Below is a small trained network, with its code and all its weights. Each question gives an input and a class and asks what happens when units are switched off, that is, made to give their printed mean instead of their output.

import numpy as np


def w(rows, s, z=0):
    codes = np.array(rows[::2]) - 128.0
    scale = np.full(codes.shape[1], s)
    scale[-1] = z or s
    return codes * scale


def norm(h):
    return h / np.sqrt((h * h).mean(-1, keepdims=True) + 1e-5)


def f(y):
    return y / 2 * (1 + np.tanh(0.7978845608 * (y + 0.044715 * y**3)))


def log_softmax(a):
    a = a - a.max(-1, keepdims=True)
    return a - np.log(np.exp(a).sum(-1, keepdims=True))


def net(x, mask):
    res = np.array(x, float).reshape(1, 8) / 4 @ E
    u = 0
    for l in range(2):
        y = f(norm(res) @ A[l][:, :-1].T + A[l][:, -1])
        res = res + np.where(mask[u : u + 5], y, B[l][:, -1]) @ B[l][:, :-1]
        u += 5
    return log_softmax(norm(res)[-1] @ U[:, :-1].T + U[:, -1])


A, B = {}, {}
E = w([
[139,35,107,152,205,54,82],'x0',
[125,125,125,133,129,130,129],'x1',
[81,123,66,108,101,114,188],'x2',
[87,61,251,145,83,73,171],'x3',
[121,133,129,122,134,123,126],'x4',
[103,137,145,77,214,99,166],'x5',
[135,141,126,114,119,115,115],'x6',
[130,123,129,140,136,137,137],'x7',
],0.012)
A[0] = w([
[245,153,211,125,159,127,101,220],'0.n0',
[134,207,140,86,113,174,180,2],'0.n1',
[136,179,163,85,219,85,195,170],'0.n2',
[131,193,58,114,170,154,83,21],'0.n3',
[85,191,181,94,104,181,142,14],'0.n4',
],0.012,0.0049)
B[0] = w([
[64,106,47,121,90,110,215,254],'0.n0',
[125,19,153,144,172,129,102,189],'0.n1',
[115,141,98,204,14,157,55,238],'0.n2',
[230,158,163,244,99,147,207,211],'0.n3',
[210,19,104,79,160,143,147,187],'0.n4',
],0.011,0.0069)
A[1] = w([
[199,61,152,106,93,168,70,56],'1.n0',
[145,101,114,183,44,123,181,253],'1.n1',
[136,131,250,140,88,88,156,87],'1.n2',
[182,164,108,107,153,193,78,25],'1.n3',
[114,170,168,109,78,227,181,18],'1.n4',
],0.013,0.0037)
B[1] = w([
[54,118,110,166,134,55,70,151],'1.n0',
[64,170,167,84,193,121,108,253],'1.n1',
[177,148,62,254,105,162,174,157],'1.n2',
[144,98,142,194,87,109,135,138],'1.n3',
[182,76,128,84,132,65,80,154],'1.n4',
],0.016,0.019)
U = w([
[193,126,123,190,63,161,182,255],'0',
[180,1,119,112,143,70,78,123],'1',
[90,161,153,126,156,114,102,183],'2',
[89,159,155,113,153,114,104,148],'3',
[59,178,150,144,98,137,50,57],'4',
[103,145,146,114,171,112,123,146],'5',
[83,153,108,69,144,132,187,105],'6',
[102,153,156,131,168,95,99,45],'7',
],0.015,0.0065)

Each question gives the input, the list of numbers given to net, and the class t.
The units are the neurons (one row each of A and B). Each row of codes is followed by its name. A weight is (code - 128) times the scale printed after its matrix; where a second scale follows, it is the last column's (A, B and U).
mask holds one flag per neuron, layer by layer. A switched-off neuron (its flag False) gives its mean, the last column of its row in B, instead of its output. The means were averaged over made-up inputs and are rounded, as every weight is.
A unit's drop is (log p(t) with every unit on - log p(t) with that unit switched off) / (log p(t) with every unit on - log p(t) with every unit switched off).
The circuit of an input: a set's keep is (log p(t) with only the set's units on - log p(t) with every unit switched off) / (log p(t) with every unit on - log p(t) with every unit switched off). Starting from all 10 units, units are removed one at a time, each time the one whose removal leaves the highest keep (on an exact tie, the one counted first), for as long as the keep stays at least 0.8.
units of the circuit, in order: the units of the circuit, biggest drop first
top k neurons: the k neurons with the biggest drops, biggest first
k most important neurons of layer l: the k neurons of layer l with the biggest drops, biggest first
drop of u: that unit's drop, to one decimal
input [-1,-1,3,-8,-1,-6,-1,-8], class 0: top 2 neurons => 1.n3, 0.n0
input [-1,6,-6,6,-6,7,5,6], class 4: 2 most important neurons of layer 0 => 0.n2, 0.n0
input [-3,4,-1,-1,-5,-4,-7,8], class 7: most important neuron of layer 1 => 1.n1
input [0,-4,5,3,-4,6,2,-4], class 4: top 2 neurons => 0.n2, 0.n0
input [5,-4,6,-6,-4,3,2,-4], class 0: top 2 neurons => 0.n0, 1.n1
input [-7,7,-3,-7,-3,6,-2,-5], class 0: top 3 neurons => 1.n3, 0.n3, 1.n1
input [5,6,4,3,6,8,-1,2], class 4: units of the circuit, in order => 0.n2, 0.n4
input [4,-1,1,5,0,0,3,-4], class 0: top 2 neurons => 1.n2, 0.n0
input [6,8,7,8,8,4,-7,0], class 0: top 3 neurons => 1.n2, 0.n0, 1.n1
input [3,5,-3,-2,-1,6,-1,0], class 4: 2 most important neurons of layer 0 => 0.n2, 0.n4
input [8,8,6,-2,5,8,3,-2], class 1: top 2 neurons => 1.n1, 0.n0
input [-8,6,7,-5,-4,6,0,3], class 1: top 2 neurons => 1.n4, 0.n0
input [-2,2,-2,-3,-5,-6,-4,8], class 7: units of the circuit, in order => 0.n2, 1.n4
input [-5,-1,-3,6,4,-5,8,4], class 5: 2 most important neurons of layer 0 => 0.n4, 0.n2
input [-8,3,-1,-7,-7,0,-6,7], class 1: top 2 neurons => 1.n4, 0.n1
input [1,3,-8,-2,-3,-1,1,-6], class 6: units of the circuit, in order => 0.n0
input [6,-5,4,7,-7,1,2,-5], class 0: top 3 neurons => 1.n2, 0.n0, 1.n1
input [5,2,6,-7,5,6,1,1], class 0: top 4 neurons => 1.n1, 0.n0, 1.n0, 1.n3
input [4,-3,6,-7,-3,-6,6,7], class 0: top 3 neurons => 0.n0, 1.n3, 1.n0
input [8,4,1,-4,3,8,1,-5], class 1: units of the circuit, in order => 1.n1
input [4,-3,-5,-5,-7,8,-6,5], class 4: 2 most important neurons of layer 0 => 0.n2, 0.n4
input [-6,-8,4,-8,-3,8,1,2], class 0: top 2 neurons => 1.n3, 0.n0
input [-6,-1,-1,5,-3,8,0,2], class 4: drop of 0.n2 => 2.9
input [-3,-2,-8,1,-7,-1,0,-3], class 6: drop of 0.n0 => 1.0
input [-8,5,1,-5,7,-5,-3,-7], class 1: drop of 1.n4 => 0.4
input [-3,-1,-4,-6,1,8,-6,2], class 4: 2 most important neurons of layer 1 => 1.n2, 1.n1
